(in the rows, 128 means zero)
Each row of numbers stands for one node and depends on some of the facts below. Use the named rows to name the rest.

How the nodes are related:
Q_102 {gruti=c}
Q_110 {gruti=a, grukos=Q_653}
Q_120 {gruti=d}
Q_124 {gruti=c}
Q_125 {gruti=c, tobon=Q_433, grukos=Q_871}
Q_143 {gruti=a}
Q_145 {gruti=c, grukos=Q_814}
Q_152 {gruti=c}
Q_155 {gruti=b, tobon=Q_558, grukos=Q_323}
Q_166 {gruti=a}
Q_178 {gruti=a, grukos=Q_380}
Q_197 {gruti=a, grukos=Q_593}
Q_20 {gruti=c, tobon=Q_57,Q_917, grukos=Q_387}
Q_208 {gruti=c, tobon=Q_152,Q_44}
Q_211 {gruti=d, grukos=Q_885}
Q_214 {gruti=a}
Q_221 {gruti=a, tobon=Q_665,Q_509, grukos=Q_124}
Q_228 {gruti=b, tobon=Q_40,Q_374,Q_961,Q_839, grukos=Q_598}
Q_230 {gruti=d, tobon=Q_238,Q_441, grukos=Q_965}
Q_237 {gruti=c, grukos=Q_40}
Q_238 {gruti=a, grukos=Q_5}
Q_239 {gruti=b, grukos=Q_644}
Q_240 {gruti=c, grukos=Q_762}
Q_245 {gruti=b, grukos=Q_374}
Q_25 {gruti=b, tobon=Q_152}
Q_251 {gruti=a, tobon=Q_665,Q_124, grukos=Q_66}
Q_258 {gruti=a, grukos=Q_815}
Q_263 {gruti=a, grukos=Q_425}
Q_281 {gruti=c, grukos=Q_143}
Q_31 {gruti=d, tobon=Q_433,Q_509}
Q_314 {gruti=c, grukos=Q_900}
Q_319 {gruti=b}
Q_323 {gruti=d, tobon=Q_433}
Q_330 {gruti=b, tobon=Q_579,Q_836,Q_633, grukos=Q_314}
Q_332 {gruti=a, tobon=Q_441,Q_887,Q_509, grukos=Q_281}
Q_336 {gruti=b, tobon=Q_120, grukos=Q_887}
Q_370 {gruti=b}
Q_374 {gruti=a, grukos=Q_102}
Q_380 {gruti=b, tobon=Q_88,Q_124, grukos=Q_674}
Q_383 {gruti=c, grukos=Q_936}
Q_387 {gruti=b, tobon=Q_648, grukos=Q_474}
Q_393 {gruti=d, grukos=Q_486}
Q_40 {gruti=b, tobon=Q_90,Q_57,Q_415, grukos=Q_928}
Q_411 {gruti=c}
Q_415 {gruti=d, tobon=Q_827,Q_665, grukos=Q_600}
Q_420 {gruti=d}
Q_421 {gruti=d, grukos=Q_665}
Q_425 {gruti=c, grukos=Q_393}
Q_431 {gruti=a, tobon=Q_57,Q_836}
Q_433 {gruti=c, tobon=Q_633,Q_230,Q_837, grukos=Q_882}
Q_44 {gruti=d}
Q_441 {gruti=c, grukos=Q_152}
Q_447 {gruti=a, tobon=Q_541, grukos=Q_637}
Q_452 {gruti=d, grukos=Q_46}
Q_46 {gruti=a, tobon=Q_25, grukos=Q_479}
Q_474 {gruti=c, grukos=Q_263}
Q_478 {gruti=b, grukos=Q_962}
Q_479 {gruti=c, grukos=Q_972}
Q_486 {gruti=a, grukos=Q_89}
Q_492 {gruti=a, tobon=Q_738,Q_214}
Q_5 {gruti=b, grukos=Q_447}
Q_503 {gruti=b, grukos=Q_633}
Q_504 {gruti=b, grukos=Q_688}
Q_507 {gruti=b, tobon=Q_197}
Q_509 {gruti=b, grukos=Q_837}
Q_520 {gruti=d, grukos=Q_319}
Q_525 {gruti=d, grukos=Q_983}
Q_541 {gruti=c, tobon=Q_197}
Q_554 {gruti=b}
Q_558 {gruti=b, tobon=Q_90,Q_579, grukos=Q_492}
Q_57 {gruti=a, grukos=Q_838}
Q_579 {gruti=b, tobon=Q_820,Q_635}
Q_584 {gruti=a, tobon=Q_374,Q_208,Q_143, grukos=Q_208}
Q_593 {gruti=d, grukos=Q_525}
Q_598 {gruti=c, grukos=Q_520}
Q_600 {gruti=a}
Q_610 {gruti=a, grukos=Q_228}
Q_619 {gruti=b, tobon=Q_72}
Q_633 {gruti=a, tobon=Q_238}
Q_635 {gruti=c, grukos=Q_821}
Q_637 {gruti=a, grukos=Q_554}
Q_644 {gruti=c}
Q_648 {gruti=a, grukos=Q_917}
Q_653 {gruti=b, tobon=Q_665,Q_509, grukos=Q_836}
Q_658 {gruti=c, grukos=Q_610}
Q_66 {gruti=a, grukos=Q_57}
Q_665 {gruti=d, tobon=Q_829,Q_962}
Q_674 {gruti=a}
Q_680 {gruti=d, grukos=Q_839}
Q_682 {gruti=d}
Q_688 {gruti=b}
Q_700 {gruti=d, grukos=Q_330}
Q_705 {gruti=d}
Q_711 {gruti=a, grukos=Q_214}
Q_72 {gruti=a, tobon=Q_40,Q_238, grukos=Q_240}
Q_727 {gruti=d, grukos=Q_767}
Q_731 {gruti=d, grukos=Q_892}
Q_738 {gruti=a, tobon=Q_871,Q_143, grukos=Q_197}
Q_75 {gruti=a, tobon=Q_633}
Q_757 {gruti=d, grukos=Q_961}
Q_758 {gruti=c, grukos=Q_230}
Q_762 {gruti=c, tobon=Q_57, grukos=Q_803}
Q_766 {gruti=b, tobon=Q_374}
Q_767 {gruti=a, grukos=Q_411}
Q_803 {gruti=b, tobon=Q_665,Q_509, grukos=Q_976}
Q_814 {gruti=c}
Q_815 {gruti=a, tobon=Q_541}
Q_820 {gruti=a}
Q_821 {gruti=a, grukos=Q_827}
Q_827 {gruti=b, tobon=Q_653, grukos=Q_973}
Q_829 {gruti=b, tobon=Q_962,Q_837}
Q_836 {gruti=c, tobon=Q_90,Q_40, grukos=Q_415}
Q_837 {gruti=a, grukos=Q_332}
Q_838 {gruti=a, grukos=Q_731}
Q_839 {gruti=c, tobon=Q_433,Q_962, grukos=Q_727}
Q_848 {gruti=a}
Q_871 {gruti=b, tobon=Q_238,Q_593}
Q_88 {gruti=c, grukos=Q_984}
Q_882 {gruti=a, grukos=Q_959}
Q_885 {gruti=b, grukos=Q_155}
Q_887 {gruti=b, tobon=Q_124,Q_251, grukos=Q_940}
Q_89 {gruti=a, grukos=Q_757}
Q_892 {gruti=d, grukos=Q_680}
Q_893 {gruti=a, tobon=Q_25, grukos=Q_420}
Q_90 {gruti=d, tobon=Q_221,Q_803}
Q_900 {gruti=a, grukos=Q_245}
Q_908 {gruti=d, tobon=Q_635, grukos=Q_125}
Q_914 {gruti=a, grukos=Q_711}
Q_917 {gruti=c, grukos=Q_705}
Q_922 {gruti=c, tobon=Q_143, grukos=Q_221}
Q_925 {gruti=a, grukos=Q_452}
Q_928 {gruti=a, grukos=Q_145}
Q_936 {gruti=a, tobon=Q_648, grukos=Q_700}
Q_940 {gruti=b, grukos=Q_999}
Q_959 {gruti=a, grukos=Q_925}
Q_961 {gruti=b}
Q_962 {gruti=d, grukos=Q_648}
Q_965 {gruti=a, grukos=Q_370}
Q_972 {gruti=a, grukos=Q_848}
Q_973 {gruti=a, tobon=Q_332,Q_820,Q_208, grukos=Q_478}
Q_976 {gruti=c, grukos=Q_433}
Q_983 {gruti=b, grukos=Q_239}
Q_984 {gruti=a, grukos=Q_504}
Q_999 {gruti=b, grukos=Q_72}

Some rows with their names:
Q_251: [154 158 128 132  97 124 141 144 106 133 123 139 129  98 165 104 106 122
 118 119 132 121 109 122 137 111 118 172 151 142 135 158 118 117]
Q_665: [108 158 140 131 134 165  59 126 107  86  66 146 137 123 126  72 126 157
 137 134 146 162 134  80  79 104  67 133 138 154 139 123 122 117]
Q_653: [153 112 124 128 155 136  98 125 102 108  79 144 136  92 163 110  95 137
 157 110 139 115 131 137  65  83 105 122 151 145 133 141 125 116]
Q_509: [115 144 108 128 124 118 100  57 118 110  94 161 127  66 248 126 113 158
 112 106 126 107 129 117 162 158 104 131 166 159 117  99 175 125]
Q_838: [131 124 131 135 107 131 144 149 145 132 151 131 135 130 105 126 126 131
 119 130 129 134 126 129 170 138 152 146 110 137 121 146 116 129]
Q_767: [120 122 131 138 108 150 137 146 148 132 151 132 140 136  95 128 128 139
 116 130 127 140 130 126 171 135 148 148 111 134 116 150 118 127]
Q_758: [148 119 126 103 118 107 175 131 137 105 151 120 111 132 140 135 107  85
 109 107 126 120 108 128 141 152 174 153  93  96 167 127  98 128]
Q_208: [154 122 134 139 168 177 115 148  95 173 115 124 128 142 148 204 170  89
  97 121 112 146 141 145  60  90 176  92 154  61 125  98  85 138]
Q_882: [112 127 131 134 104 128 133 143 135 138 152 130 137 134  95 124 128 140
 125 134 127 135 138 122 173 126 142 144 124 147 111 139 129 130]
Q_558: [186 103 122 132 133 118 109 131 108 132  88 131 114  74 165 130  90 103
 147 103 137  97 140 168  88  67 148 161 149 119 146 137 101 121]
Q_393: [ 97 128 122 133 110 139 136 124 133 119 127 113 124 132 112 115 136 108
 121 139 128 133 138 137 156 161 107 176 114 118 139 116 149 127]
Q_5: [143 101 125 128 141 133 135 108 136 119 126 122 128 120 147 150 130 125
 141 124 118 119 149 139 142 135 130 106 119 146 129 122 142 132]
Q_619: [160 118 121 120 171  91 114  99 132 131  99 127 113 120 147 109 108 153
 160 129 135  96 102 144  80 129  90  79 135 130 124 143 143 120]
Q_336: [153 102 122 117 122  89 154 117 131 124 142 111 110 105 139 142 110 109
 161 122 124  95 149 154 155 120 142 144 119 150 145 131 137 131]
Q_145: [ 96 115 124 112 127 127 144 126 110 114 151 132 142 140 119 141 128  95
 130 118 130 143 127 136 100 117 164 114 124 114 133 100 127 133]
Q_908: [163 157 137 130 108 133 134 146  87 139 107 107 112 105 111 140 141  81
 152 137 135 130 160 151  84  65 110 180 154 130 161 119 110 134]
Q_420: [123 138 141 133 134 177 118 142 129 107 113 116 133 154  95 123 155 114
 133 148 129 165 152 110 116 132  90 130 107 139 142 123 130 130]
Q_815: [147 114 143 137 130 194 149 169 142 123 148 124 156 166  70 133 136 115
 128 140 130 162 133 132 118 123 135 105 104 136 121 166 106 128]

Name these rows:
No name comes twice in this set of rows, the named rows included.
[104 132 133 136 163 157 118 137 127 160 118 119 109 145 201 201 178 112
  62 118  90 129 133  89 149 161 174 107 119  55 130  95 106 134] : Q_152
[159 102 130 142 143 107  99 150 158 161 125 135 129 153  44 102 114 164
 144 138 159 127 103 169  76  93 153 106 122  95  97 153  87 126] : Q_492
[107 129 135 137 131 177 113 139 130 113 115 120 137 152  97 123 155 114
 127 145 129 159 150 120 120 140 102 139 107 127 133 116 134 127] : Q_705
[100 139 117 142 134 117  78  97 147 145 117 166 143 141 115  89 132 211
 121 135 152 134  94 125 105 146  96  79 159 134  76 124 156 128] : Q_633
[141 150 132 113 114 122 135 115 107 125 130 132 112 106 180 163 133 101
 104 107 120 122 134 100 133 112 177 151 138 110 158 100  96 136] : Q_635
[166 152 125 124 142 117 105 124 144 119  80 128 101 135 140  70 116 141
 117 135 155 120  78 130  79 169  68 142 111  91 152 145 118 116] : Q_230
[168 105 125 129 165  97 111 121 138 151 106 116 100 117 146 146 123 140
 148 125 125  91 128 152  94 112 128  98 132 108 129 135 120 128] : Q_766
[145 107 129 139 152 135 109 128 116 147  98 120 113  96 173 164 130 111
 130 113 109 101 154 138 123  97 141 133 142 113 132 127 117 126] : Q_579
[223 150 131 143 134 117 150 145 122 209 130 115 100 120 123 168 145 110
 128 142 138 107 112 186  71  84 132 117 171  93 125 150  91 139] : Q_584
[134 144 136 153 106 150 102 139 122 159 118 139 125 107 158 150 144 144
  90 119 121 130 146 109 168 105 164 158 149 120 112 133 102 130] : Q_820
[114 132 128 103 144  96 136 139 100 115 133 122 123 141 123 113 107 102
 146 124 128 122  99 129  62  97 132 119 140 110 138 124 121 122] : Q_762
[113  98 124 125 144 123 122 139 102 120 112 121 131  99 140 129 103 115
 158 118 117 104 147 143 110  93 122 143 138 134 123 138 143 117] : Q_380
[196 151 148 142 110 108 138 164 121 182 136 106  98 114 109 175 143 114
 124 135 120 111 145 135 140  74 168 155 138 110 141 150  68 137] : Q_893

The same nodes again, as new rows of numbers:
Named rows:
Q_838: [ 96 122 173 137  93 198 146 133  97 142 159 185 102 165 112 145 142 121
  98  91  93 146 133 100  84  73]
Q_237: [102 139 167 126  97 171 129 134 170 134 161 128  96 159  98 111 111 144
  99 123 105 130 145  87  62  79]
Q_25: [101 132 249 157  95 158 160 176 146 160 103 135  84 134 161 115 117 111
 138 126  78 165 103  93  63 159]
Q_152: [ 96 146 233 121  98 153 125 161 170 147 148 132  85 143 130 120 101 126
 109 126 105 163 147  91  71 117]
Q_46: [104 135 140 170 117 174 153 128 130 160 146 180  85 166 145 124 144 107
 112 122  88 137 102 115  64 107]
Q_479: [105 140 135 125  95 165 123 127 171 137 162 133  97 161  97 111 115 143
  99 124  98 129 137  89  54  85]
Q_88: [102 139 162 123  96 172 127 133 169 134 161 127  96 159  99 113 110 142
  99 123 106 129 148  88  63  77]
Q_503: [135 125 207 121  90 192 154 130 135 136 139 122 108 141 111 115 105 118
 107  94  80 123 116  88  65 143]
Q_962: [110 148  94 157  90 164 146 169 151 133 123 102 116 166 150 137 145 108
 120 125  82  93 158  81  97 120]
Q_815: [ 96 140 194 166 140 159 147 153 117 160 131 178  85 151 156 127 139  93
 126 110 105 164 107 114  92 107]
Q_411: [ 96 143 196 120 109 155 119 153 168 139 158 126  97 134 109 116  83 127
 104 115 111 163 147  87  78  85]
Q_520: [112 146  98 124 123 190 126 173 164 134 159 147 109 157 129 144 139 123
 118 102  81  89 148  86  87 126]
Q_166: [ 96 141 158 127 119 163 134 128 115 149 155 173  96 144 127 136 130  92
 108  89 118 157 129 113  94 100]
Q_383: [105 141 174 128 100 171 131 133 169 134 161 134  92 160 100 113 103 142
 100 122 105 127 147  87  62  78]
Q_102: [ 98 145 198 120 116 155 120 147 169 137 158 126  91 134 110 116  80 118
 108 112 114 159 147  88  77  86]
Q_928: [105 134 140 138 104 190 151 122 127 140 159 177  95 163 111 133 142  99
 100  94 110 121 130 112  88  85]
Q_738: [115 129 131 171 157 191 154 146 119 153 157 178  96 163 122 111 142 103
 115  98 103 148 104 107  78  73]
Q_110: [104 134 139 138 106 189 150 122 126 141 159 177  96 163 112 134 143  99
 101  94 109 123 128 112  86  85]

Name these rows:
No name comes twice in this set of rows, the named rows included.
[130 149 120 133 141 189 141 166 167 133 158 167  92 162 135 148 114 114
 126  93  81  84 153  84  83 108] : Q_700
[105 129 238 143 104 163 151 166 129 155 110 123  95 122 153 111  91 106
 134 109  80 163 103  90  72 153] : Q_507
[ 96 144 237 159 118 154 132 176 169 157 126 137  83 149 152 111 108 134
 125 129  95 165 124  92  66 112] : Q_208
[119 148 212 139 121 169 148 127 171 132 161 157  83 162 102 123  77 133
 104 109 103  97 152  84  58  70] : Q_314
[ 96 145 240 163 118 154 138 178 169 159 121 142  82 153 155 111 117 136
 127 129  91 166 121  92  62 116] : Q_541
[ 99 144 151 170 155 153 160 153 165 141 137 106  97 167 145 102 140 149
 118 127  92 163 119  80  52  69] : Q_125
[126 145  93 125 138 193 126 175 163 134 163 143 114 156 113 140 140 120
 119  93  81  90 149  84  88 105] : Q_593
[ 98 138 133 170 171 158 148 160  97 157 156 164 105 155 137 108 138  94
 131  87 112 166 104  96  89  71] : Q_75
[104 139 129 128 117 170 126 134 167 134 162 119 107 158  95 106 103 141
 100 112 110 140 141  84  63  71] : Q_441
[ 99 138 113 123 109 197 123 180 152 135 159 165 112 160 129 148 140 142
 109  99  79  99 150  82  83 102] : Q_727
[116 146  88 121 115 179 119 157 163 139 161 155 111 161 124 143 142 125
 117 104  79  90 134  86  69 144] : Q_452
[163 132 237 172 156 195 162 168 155 142 132 157  84 152 128 107  79 114
 138  92  79 116 100  84  53  89] : Q_330
[153 120 149 161 172 176 132 179  99 148 160 107 117 111  98 101  79 100
 140  86  83 167  99  81  70  75] : Q_871
[104 136 168 162 123 171 134 156 169 141 155 132  90 161 111 106 117 145
 106 128  96 146 122  87  57  75] : Q_922
[108 131 185 162 130 187 125 168 170 145 158 149  86 149 108 105 113 146
 107 128 100 142 115  99  59  76] : Q_20

